Here is a tiny trained network, its code and every weight. The questions are about switching its units off for an input and a target symbol, where a switched-off unit gives its printed mean instead of its output.

import numpy as np


def w(rows, s, z=0):
    codes = np.array(rows[::2]) - 128.0
    scale = np.full(codes.shape[1], s)
    scale[-1] = z or s
    return codes * scale


def f(y):
    return np.maximum(y, 0)


def softmax(a):
    e = np.exp(a - a.max(-1, keepdims=True))
    return e / e.sum(-1, keepdims=True)


def log_softmax(a):
    a = a - a.max(-1, keepdims=True)
    return a - np.log(np.exp(a).sum(-1, keepdims=True))


def net(x, mask):
    ids = ['ΓΞαβεψ'.index(c) for c in x.split()]
    T = len(ids)
    res = E[ids] + P[:T]
    u = 0
    for l in range(3):
        q, k, v = (res @ M[l].T for M in (Q, K, V))
        z = softmax(np.where(np.tri(T) > 0, q @ k.T / 2**0.5, -1e9)) @ v
        res = res + np.where(mask[u], z, O[l][:, -1]) @ O[l][:, :-1]
        u += 1
        y = f(res @ A[l][:, :-1].T + A[l][:, -1])
        res = res + np.where(mask[u : u + 8], y, B[l][:, -1]) @ B[l][:, :-1]
        u += 8
    return log_softmax(res[-1] @ U[:, :-1].T + U[:, -1])


Q, K, V, O, A, B = {}, {}, {}, {}, {}, {}
E = w([
[106,101,105,88,214,110,35,94,179,28],'Γ',
[105,211,158,84,191,208,69,169,189,97],'Ξ',
[63,247,186,86,48,73,70,23,91,62],'α',
[5,124,117,7,70,71,179,80,168,141],'β',
[79,196,51,222,100,44,97,103,137,103],'ε',
[67,217,138,80,86,208,146,146,48,151],'ψ',
],0.014)
P = w([
[136,108,186,166,184,183,18,141,161,141],'0',
[144,137,137,114,149,207,75,114,174,134],'1',
[116,131,101,116,150,168,84,156,111,97],'2',
[121,118,89,95,137,99,144,162,90,72],'3',
[128,129,85,42,123,59,189,142,93,77],'4',
[118,112,80,2,134,35,246,122,112,94],'5',
],0.0083)
Q[0] = w([
[101,205,82,119,158,136,115,109,114,1],'L0H0',
[185,80,159,137,121,123,101,151,128,170],'L0H0',
],0.0071)
K[0] = w([
[116,129,8,137,112,93,241,69,1,69],'L0H0',
[134,54,162,209,87,108,28,89,209,152],'L0H0',
],0.0065)
V[0] = w([
[163,76,190,79,190,121,24,83,122,82],'L0H0',
[53,189,62,87,28,98,218,68,163,1],'L0H0',
],0.0054)
O[0] = w([
[58,184,100,58,255,19,151,157,90,144,163],'L0H0',
[197,93,174,132,111,106,31,150,158,232,254],'L0H0',
],0.0071,0.0069)
A[0] = w([
[137,139,91,137,158,95,94,181,92,88,4],'L0N0',
[108,199,173,96,45,146,127,117,69,151,152],'L0N1',
[91,89,149,64,108,133,158,122,133,149,174],'L0N2',
[118,109,102,131,76,169,41,139,123,171,51],'L0N3',
[173,112,118,133,121,175,99,219,74,137,143],'L0N4',
[109,95,152,137,108,85,254,80,102,103,115],'L0N5',
[166,89,74,93,84,162,218,147,74,96,70],'L0N6',
[61,69,107,146,134,103,179,115,155,83,117],'L0N7',
],0.0074,0.0019)
B[0] = w([
[128,151,139,102,123,149,110,64,117,151,197],'L0N0',
[172,105,122,162,134,185,114,120,114,145,253],'L0N1',
[92,161,92,158,79,145,135,119,124,124,232],'L0N2',
[150,129,129,151,164,123,162,138,115,148,240],'L0N3',
[135,147,163,152,139,101,148,136,148,255,193],'L0N4',
[152,126,106,165,158,98,100,155,173,114,135],'L0N5',
[213,232,196,93,81,77,80,96,154,140,136],'L0N6',
[160,93,102,145,114,161,72,69,58,168,149],'L0N7',
],0.0077,0.0042)
Q[1] = w([
[107,173,47,74,72,202,114,100,100,226],'L1H0',
[73,114,83,87,122,3,78,100,159,70],'L1H0',
],0.0059)
K[1] = w([
[219,118,185,203,124,120,188,254,105,132],'L1H0',
[255,108,89,161,207,41,24,92,155,111],'L1H0',
],0.0052)
V[1] = w([
[57,191,45,202,125,141,206,74,3,80],'L1H0',
[44,210,183,153,187,105,57,226,140,47],'L1H0',
],0.0034)
O[1] = w([
[160,46,118,190,230,241,161,90,203,138,77],'L1H0',
[86,180,47,127,27,36,107,1,144,50,255],'L1H0',
],0.0097,0.0051)
A[1] = w([
[114,160,176,157,133,177,165,151,35,139,134],'L1N0',
[107,79,97,62,90,73,146,74,91,53,144],'L1N1',
[167,174,143,141,124,192,107,157,42,87,99],'L1N2',
[108,120,63,165,110,63,150,107,103,137,127],'L1N3',
[141,142,126,2,138,216,125,175,108,68,130],'L1N4',
[90,73,225,97,101,64,158,148,39,133,2],'L1N5',
[48,95,147,148,111,79,191,104,123,211,227],'L1N6',
[231,139,161,146,173,123,77,139,102,188,241],'L1N7',
],0.0063,0.002)
B[1] = w([
[206,208,141,168,141,112,180,140,88,199,156],'L1N0',
[183,116,96,143,88,152,236,180,64,112,255],'L1N1',
[99,194,169,93,91,196,127,110,63,59,157],'L1N2',
[142,202,178,178,59,179,166,106,197,120,187],'L1N3',
[82,141,75,146,189,68,166,254,98,52,192],'L1N4',
[79,191,175,176,210,131,95,217,62,90,149],'L1N5',
[128,124,73,137,59,213,55,198,188,92,174],'L1N6',
[219,45,133,35,3,117,148,70,168,103,200],'L1N7',
],0.0054,0.0077)
Q[2] = w([
[142,114,90,151,105,141,2,104,132,147],'L2H0',
[105,147,109,76,108,109,57,160,134,136],'L2H0',
],0.0092)
K[2] = w([
[171,126,97,253,47,143,218,170,133,231],'L2H0',
[252,109,128,186,26,56,127,176,149,192],'L2H0',
],0.0048)
V[2] = w([
[201,154,143,228,116,84,88,108,36,135],'L2H0',
[72,117,72,232,99,2,81,131,234,78],'L2H0',
],0.0051)
O[2] = w([
[29,204,5,185,170,190,109,81,116,202,128],'L2H0',
[49,2,171,204,126,56,101,200,107,143,253],'L2H0',
],0.0072,0.0038)
A[2] = w([
[80,167,165,102,210,171,31,178,175,172,5],'L2N0',
[103,41,129,101,245,142,127,66,112,132,57],'L2N1',
[166,80,197,73,101,92,128,104,141,122,198],'L2N2',
[173,125,111,109,160,162,200,36,114,172,3],'L2N3',
[117,179,2,94,127,156,87,35,187,73,253],'L2N4',
[139,103,125,129,109,127,189,207,38,150,35],'L2N5',
[102,87,144,164,151,109,52,196,101,112,98],'L2N6',
[130,158,180,93,54,106,44,129,104,145,134],'L2N7',
],0.007,0.0027)
B[2] = w([
[101,184,54,173,113,208,128,34,216,138,152],'L2N0',
[97,48,149,3,73,155,122,70,52,108,133],'L2N1',
[136,159,103,111,120,114,143,167,225,77,169],'L2N2',
[92,57,115,83,59,44,65,124,93,109,149],'L2N3',
[196,81,177,164,150,141,124,163,94,160,248],'L2N4',
[92,192,210,184,205,162,81,142,78,131,148],'L2N5',
[169,72,90,106,51,114,138,175,159,128,163],'L2N6',
[61,152,105,99,179,175,170,53,193,123,221],'L2N7',
],0.0073,0.014)
U = w([
[109,109,171,111,138,129,120,51,86,118,2],'Γ',
[152,124,135,90,128,89,114,212,53,66,160],'Ξ',
[138,147,131,182,145,90,121,118,102,184,119],'α',
[123,183,105,118,87,175,139,169,138,3,126],'β',
[133,52,110,126,71,178,128,168,134,130,153],'ε',
[185,123,151,150,103,219,138,176,80,109,168],'ψ',
],0.0066,0.0027)

Each question gives the input, a string of symbols that net reads in full, and the target symbol t.
The units are the heads (2 rows each of Q, K, V and O) and the neurons (one row each of A and B). Each row of codes is followed by its name. A weight is (code - 128) times the scale printed after its matrix; where a second scale follows, it is the last column's (O, A, B and U).
mask holds one flag per unit, layer by layer, with each layer's heads first. A switched-off unit (its flag False) gives its mean, the last column of its rows in O or B, instead of its output. The means were averaged over made-up inputs and are rounded, as every weight is.
A unit's drop is (log p(t) with every unit on - log p(t) with that unit switched off) / (log p(t) with every unit on - log p(t) with every unit switched off).
The circuit of an input: a set's keep is (log p(t) with only the set's units on - log p(t) with every unit switched off) / (log p(t) with every unit on - log p(t) with every unit switched off). Starting from the 12 units with the biggest drops (on a tie, the unit counted first), units are removed one at a time, each time the one whose removal leaves the highest keep (on an exact tie, the one counted first), for as long as the keep stays at least 0.8.
units of the circuit, in order: the units of the circuit, biggest drop first
most important unit: the unit with the biggest drop
top k neurons: the k neurons with the biggest drops, biggest first
k most important neurons of layer l: the k neurons of layer l with the biggest drops, biggest first
drop of u: that unit's drop, to one decimal
input Ξ β β ε α, target ε: units of the circuit, in order -> (L0H0; L2H0; L2N6; L0N1)
input Ξ Ξ ψ α, target ψ: most important unit -> L2N4
input Ξ Ξ Ξ Ξ α, target α: units of the circuit, in order -> (L2H0; L0H0)
input Ξ Ξ Γ, target Ξ: units of the circuit, in order -> (L0H0; L2N7)
input ψ α Γ, target ψ: units of the circuit, in order -> (L2N4; L2H0)
input Ξ ε Ξ Ξ Ξ Ξ, target Ξ: units of the circuit, in order -> (L2N7; L1N4; L2N0; L1N3)
input ψ α Ξ ψ ε, target ψ: top 4 neurons -> (L2N4; L0N4; L1N0; L0N1)
input Ξ Ξ Γ ε β, target ε: units of the circuit, in order -> (L0H0; L2H0; L1N6)
input Ξ Ξ ψ β, target ψ: 3 most important neurons of layer 1 -> (L1N0; L1N6; L1N7)
input Ξ ε Γ, target ε: units of the circuit, in order -> (L2H0; L2N6)
input Γ ψ Ξ Γ, target ψ: top 3 neurons -> (L2N4; L0N7; L1N0)
input β Ξ β, target β: top 2 neurons -> (L2N4; L2N7)
input Ξ α Ξ ε β, target ε: units of the circuit, in order -> (L0H0; L1N6)
input β ε β Ξ, target ε: units of the circuit, in order -> (L2H0; L0H0)
input β ψ β, target ψ: most important unit -> L2H0
input Ξ β ψ α ε, target ψ: 3 most important neurons of layer 0 -> (L0N4; L0N1; L0N3)
input Ξ β Ξ β Ξ, target ε: top 2 neurons -> (L0N2; L1N1)
input Ξ ψ Ξ ψ, target ψ: 2 most important neurons of layer 0 -> (L0N1; L0N3)
input β Γ Γ, target Ξ: 2 most important neurons of layer 1 -> (L1N1; L1N7)
input Γ α ψ β ψ Ξ, target ψ: most important unit -> L0H0
input Ξ ψ Ξ, target ψ: 3 most important neurons of layer 2 -> (L2N4; L2N7; L2N2)
input ε Γ α Ξ, target α: 2 most important neurons of layer 1 -> (L1N6; L1N7)
input β Ξ Ξ Γ Ξ Ξ, target Ξ: 2 most important neurons of layer 1 -> (L1N4; L1N7)
input α ψ Ξ β α ε, target ε: drop of L2N2 -> 0.0
input β Ξ β Ξ β, target β: drop of L0N2 -> 0.1
input β β Ξ Γ Ξ ψ, target ψ: drop of L1N0 -> 0.2
input β β ε, target ε: drop of L1N1 -> 0.2
